[ 4.99  8.86 -5.17  1.26  2.83  4.92  4.95 -2.59 -0.13 -3.47 -5.96  0.35
  0.95 -4.51 -2.88 -2.12 -4.00 -5.49  2.74 -2.14 -2.34  0.76 -4.19 -0.73
  0.89  0.86 -6.34 -0.60 -1.07  1.52  1.84 -2.77 -1.11 -1.15 -4.04 -0.94
  2.72 -0.47 -2.19  1.80 -3.61  1.88 -0.07  3.91 -5.91 -0.70  4.31  0.71
 -0.91  4.61 -4.67] -> (137)
[ 9.21  2.36  0.86 -4.74  0.37  0.10  2.28 -4.37 -0.79  0.22 -0.32  5.50
 -2.78 -2.86 -0.54 -3.67 -0.17 -7.14  4.01 -0.46  2.37  0.03 -6.99 -1.56
 -0.88 -0.10 -6.23 -1.41 -1.31 -2.71  3.82 -2.27  1.22  0.70 -3.04 -0.67
  1.74 -2.16 -4.05  1.45 -4.56  0.72  1.08  3.37 -0.32 -5.85  6.04  0.51
  0.94  0.52 -7.63] -> (159)
[ 2.74  6.74 -0.16 -4.16 -2.27  5.82  4.17 -2.91 -2.55 -0.10 -1.34  0.66
 -2.03 -4.99 -0.43 -0.92 -3.95 -0.39  0.36 -3.36  4.51  8.68 -1.74 -6.27
 -1.00 -2.81 -0.39 -1.19 -4.41 -0.22  3.92  1.71 -0.57 -6.06 -1.69 -3.51
  1.11 -3.12 -1.51  3.74  1.83  6.04  1.08  0.72 -5.85 -0.32  3.37 -0.21
  5.06 -0.72 -1.95] -> (192)
[ 2.74  6.74 -0.16 -4.16 -2.27  5.82  4.17 -2.91 -2.55 -0.10 -1.34  0.66
 -2.03 -4.99 -0.54 -0.92 -3.95 -0.39  0.36 -3.36  4.51  8.68 -1.74 -6.27
 -1.00 -2.81 -0.39 -1.19 -4.41 -0.22  3.92  1.71 -0.57 -6.06 -1.69 -3.51
  1.11 -3.12 -1.51  3.74  1.83  6.04  1.08  0.72 -5.85 -0.32  3.37 -0.21
  5.06 -0.72 -1.95] -> (15)
[ 4.99  8.86 -5.17  1.26  2.83  4.92  4.95 -2.55 -2.91 -0.10 -5.96  0.35
  0.95 -4.51 -2.88 -2.12 -4.00 -5.49  2.74 -2.14 -2.34  0.76 -4.19 -0.73
  0.89  0.86 -6.34 -0.60 -1.07  1.52  1.84 -2.77 -1.11 -1.15 -4.04 -0.94
  2.72 -0.47 -2.19  1.80 -3.61  1.88 -1.19  5.96 -5.73 -4.91 -1.23  3.06
 -0.11  1.47 -5.66] -> (8)
next: [4.31 0.71]	[-0.91]
q: [ 2.74  6.74 -0.16 -4.16 -2.27  5.82  4.17 -2.91 -2.55 -0.10 -1.34  0.66
 -2.03 -4.99 -0.43 -0.92 -3.95 -0.39  0.36 -3.36  4.51  8.68 -1.74 -6.27
 -1.00 -2.81 -0.39 -1.19 -4.41 -0.22  3.92  1.71 -0.57 -6.06 -1.69 -3.51
  1.11 -3.12 -1.51  3.74  1.83  6.04  1.08  0.72 -5.85 -0.32  3.37 -0.21
  5.06 -0.72 -1.95]	(192)
q: [ 2.74  6.74 -0.16 -4.16 -2.27  5.82  4.17 -2.91 -2.55 -0.10 -1.34  0.66
 -2.03 -4.99 -0.54 -0.92 -3.95 -0.39  0.36 -3.36  4.51  8.68 -1.74 -6.27
 -1.00 -2.81 -0.39 -1.19 -4.41 -0.22  3.92  1.71 -0.57 -6.06 -1.69 -3.51
  1.11 -3.12 -1.51  3.74  1.83  6.04  1.08  0.72 -5.85 -0.32  3.37 -0.21
  5.06 -0.72 -1.95]	(15)

[-2.67 -0.73  7.94 -6.98 -4.98 -3.03 -0.69 -4.30  0.25 -2.71  2.97  0.53
 -1.39 -2.10]  (145)
[-5.71  8.29 -7.57 -1.48  4.56 -7.30 -0.53 -2.90 -5.23 -2.71  2.97 -2.20
  4.59  7.80]  (141)
[-2.59  1.22  2.44  6.35  4.04 -5.71  8.32 -7.57 -5.40 -7.51 -4.78 -6.98
  1.15  3.39]  (192)
[ 3.81  3.97 -4.28  8.06 -3.26  6.70  5.30 -4.03 -6.27 -5.53 -2.30 -5.91
  6.98  7.15]  (183)
[-3.46  6.95  8.22  5.57  1.52  5.50  2.73 -8.17 -4.69  4.05  0.30 -2.26
  7.24  7.30]  (98)
[-2.84 -0.44 -1.54 -1.48  4.56 -7.30 -0.53 -7.94 -3.03 -0.09  3.57  2.98
  0.90 -3.03]  (159)
[-2.84 -0.44 -1.54 -1.48  4.56 -7.30 -0.53 -2.90 -5.23 -2.71  2.97 -2.20
  5.26 -1.74]  (165)
[-2.84 -0.44 -1.54 -1.48  4.56 -7.30 -0.53 -2.90 -5.23 -2.71  2.97 -2.20
  4.59 -1.11]  (193)
q: [-2.84 -0.44 -1.54 -1.48  4.56 -7.30 -0.53 -2.90 -5.23 -2.71  2.97 -2.20
  5.26 -1.74]	(165)
q: [-5.71  8.29 -7.57 -1.48  4.56 -7.30 -0.53 -2.90 -5.23 -2.71  2.97 -2.20
  4.59  7.80]	(141)
next: [-5.71  8.32 -7.57]	[-5.40]

[ 0.06 -1.25 -1.74  0.12  2.01  1.62  0.49] : (183)
[-3.85 -2.18 -5.19  0.12 -1.98  0.33  1.01] : (98)
[ 0.06 -1.25 -1.74  0.12  1.38  0.33  4.31] : (165)
[ 0.11  0.11 -1.74 -2.64 -2.58 -0.10 -3.91] : (129)
[ 0.06 -0.51 -1.05  0.12  0.11  0.33  0.49] : (145)
[ 0.06 -1.44 -0.94  0.12 -0.15  0.33 -0.28] : (8)
[-5.19  0.14 -2.36  0.88  2.05  0.66  8.13] : (141)
[ 0.06 -1.44 -1.74  0.12  0.11  0.33  0.49] : (159)
next: [-5.19  0.12]	[-1.98]
next: [-1.74 -2.64]	[-2.58]
next: [-0.94  0.12 -0.15]	[0.33]
q: [ 0.06 -1.44 -1.74  0.12  0.11  0.33  0.49]	(159)
next: [ 0.06 -0.51 -1.05  0.12  0.11]	[0.33]

[-4.37  2.71  1.76 -2.92] = (192)
[ 0.46 -4.22  1.74 -6.57] = (145)
[-1.93  0.14 -6.03  6.72] = (165)
[ 2.68 -0.01 -6.03  6.05] = (183)
[-3.79 -2.86  5.69 -2.93] = (137)
[ 2.80 -2.81  2.80 -3.18] = (159)
[ 2.71  1.73  2.26 -6.20] = (129)
[-0.39  0.86 -7.65 -0.50] = (8)
[-2.86  5.68  0.43  1.18] = (15)
next: [2.71 1.76]	[-2.92]
next: [-2.81  2.80]	[-3.18]
next: [-2.86  5.69]	[-2.93]
next: [2.71 1.73]	[2.26]

[ 4.50  2.81 -0.88  2.86 -0.38 -0.85 -2.14  3.65 -2.03  1.92  2.84 -1.48
  3.21  5.10  4.64] = (98)
[-0.85  4.50  2.84 -2.03 -0.88  3.65  2.81 -0.38 -2.14  2.86  1.92  0.73
  0.75 -3.94 -2.25] = (193)
[ 8.04 -0.32  5.17 -0.37  4.28 -4.56  1.40  3.99 -1.82 -4.68  3.43  4.87
 -4.98 -1.54 -3.27] = (8)
[-0.76  4.46  2.86 -1.97 -0.82  3.65  2.80 -0.33 -2.09  2.81  1.94  0.77
  0.73 -3.87 -2.21] = (145)
[ 4.49  2.86  5.17 -0.37  4.28  5.47  1.40  3.99 -1.82 -4.68  3.43  4.87
 -4.98 -1.54 -3.27] = (165)
next: [4.46 2.86]	[-1.97]
next: [-0.85  4.50  2.84 -2.03 -0.88  3.65  2.81 -0.38 -2.14  2.86  1.92]	[0.73]
next: [-0.32  5.17 -0.37  4.28 -4.56  1.40  3.99]	[-1.82]
next: [ 4.50  2.81 -0.88  2.86 -0.38]	[-0.85]
next: [ 2.86 -0.38 -0.85 -2.14  3.65 -2.03  1.92  2.84 -1.48]	[3.21]
next: [ 4.28 -4.56]	[1.40]

[ 4.96  0.49  1.52  0.25 -4.08  0.91  0.87  1.93 -3.28 -0.52  0.42 -3.01] = (15)
[ 2.45  5.10  0.48  4.96  0.63 -4.56 -0.35  2.28  2.82 -2.02 -4.35 -0.44] = (98)
[-1.65 -0.04 -1.85 -1.00 -1.42 -4.71 -1.92 -2.07 -5.86  0.43 -1.13 -4.52] = (129)
[-2.06 -0.14  4.96  0.48 -4.56  0.63 -2.13  3.65 -0.93 -4.39  6.16 -0.49] = (165)
[ 2.45  5.10  1.03  2.30  2.75  2.57 -0.35  2.28  2.82 -2.02 -4.35 -0.83] = (141)
[-2.06 -0.14  4.96  3.57 -4.56  0.63 -2.13 -1.07 -2.33  3.07 -4.21 -2.29] = (145)
[-2.06 -0.14  4.96  0.48 -4.56  0.63 -2.13 -1.07 -2.33  3.07 -4.21 -2.29] = (137)
q: [-2.06 -0.14  4.96  0.48 -4.56  0.63 -2.13  3.65 -0.93 -4.39  6.16 -0.49]	(165)
q: [-2.06 -0.14  4.96  0.48 -4.56  0.63 -2.13 -1.07 -2.33  3.07 -4.21 -2.29]	(137)
next: [ 0.63 -2.13  3.65 -0.93 -4.39]	[6.16]
next: [ 4.96  0.48 -4.56  0.63 -2.13 -1.07]	[-2.33]
next: [ 5.10  0.48  4.96  0.63 -4.56]	[-0.35]
next: [ 2.45  5.10  1.03  2.30  2.75  2.57 -0.35  2.28  2.82]	[-2.02]

[-4.89  0.81  7.21 -3.62 -6.88 -2.76 -6.26 -7.64] -> (159)
[ 1.57  0.43  0.22 -0.85 -0.54  2.12  1.37 -0.42] -> (8)
[-0.88  2.16  4.28 -2.43 -5.44  3.13 -0.47 -4.32] -> (15)
[-3.14  1.08  3.85 -1.31 -4.19 -0.76 -2.91 -3.74] -> (193)
[-2.22  0.81  7.21 -3.62 -4.00 -0.06 -2.29 -3.72] -> (137)
[-2.00  2.19  3.86 -1.40 -5.09  2.23 -0.88 -3.57] -> (129)
[-3.14  1.08  3.85 -1.31 -4.19 -0.76  1.48 -3.74] -> (165)
[ 1.18 -0.43 -2.08  1.07  2.15  0.25  1.43  2.18] -> (98)
q: [-3.14  1.08  3.85 -1.31 -4.19 -0.76 -2.91 -3.74]	(193)
next: [ 2.19  3.86 -1.40 -5.09  2.23 -0.88]	[-3.57]
q: [-4.89  0.81  7.21 -3.62 -6.88 -2.76 -6.26 -7.64]	(159)
next: [ 2.19  3.86 -1.40 -5.09  2.23]	[-0.88]

[ 5.21  1.08 -1.19  8.61] = (159)
[ 5.16  1.17 -1.24  8.34] = (129)
[ 5.20  0.82 -1.19  8.61] = (183)
[ 5.39  1.02 -1.17  8.69] = (193)
[ 6.00  0.68 -0.98  9.51] = (8)
[ 5.58  0.99 -1.18  8.94] = (98)
[ 5.53  1.01 -1.21  8.86] = (15)
[ 5.20  0.82 -1.20  8.41] = (141)
[ 5.20  1.04 -1.20  8.41] = (165)
[ 5.39  1.02 -1.08  9.19] = (192)
next: [ 1.04 -1.20]	[8.41]
q: [ 5.39  1.02 -1.08  9.19]	(192)
q: [ 5.20  0.82 -1.20  8.41]	(141)

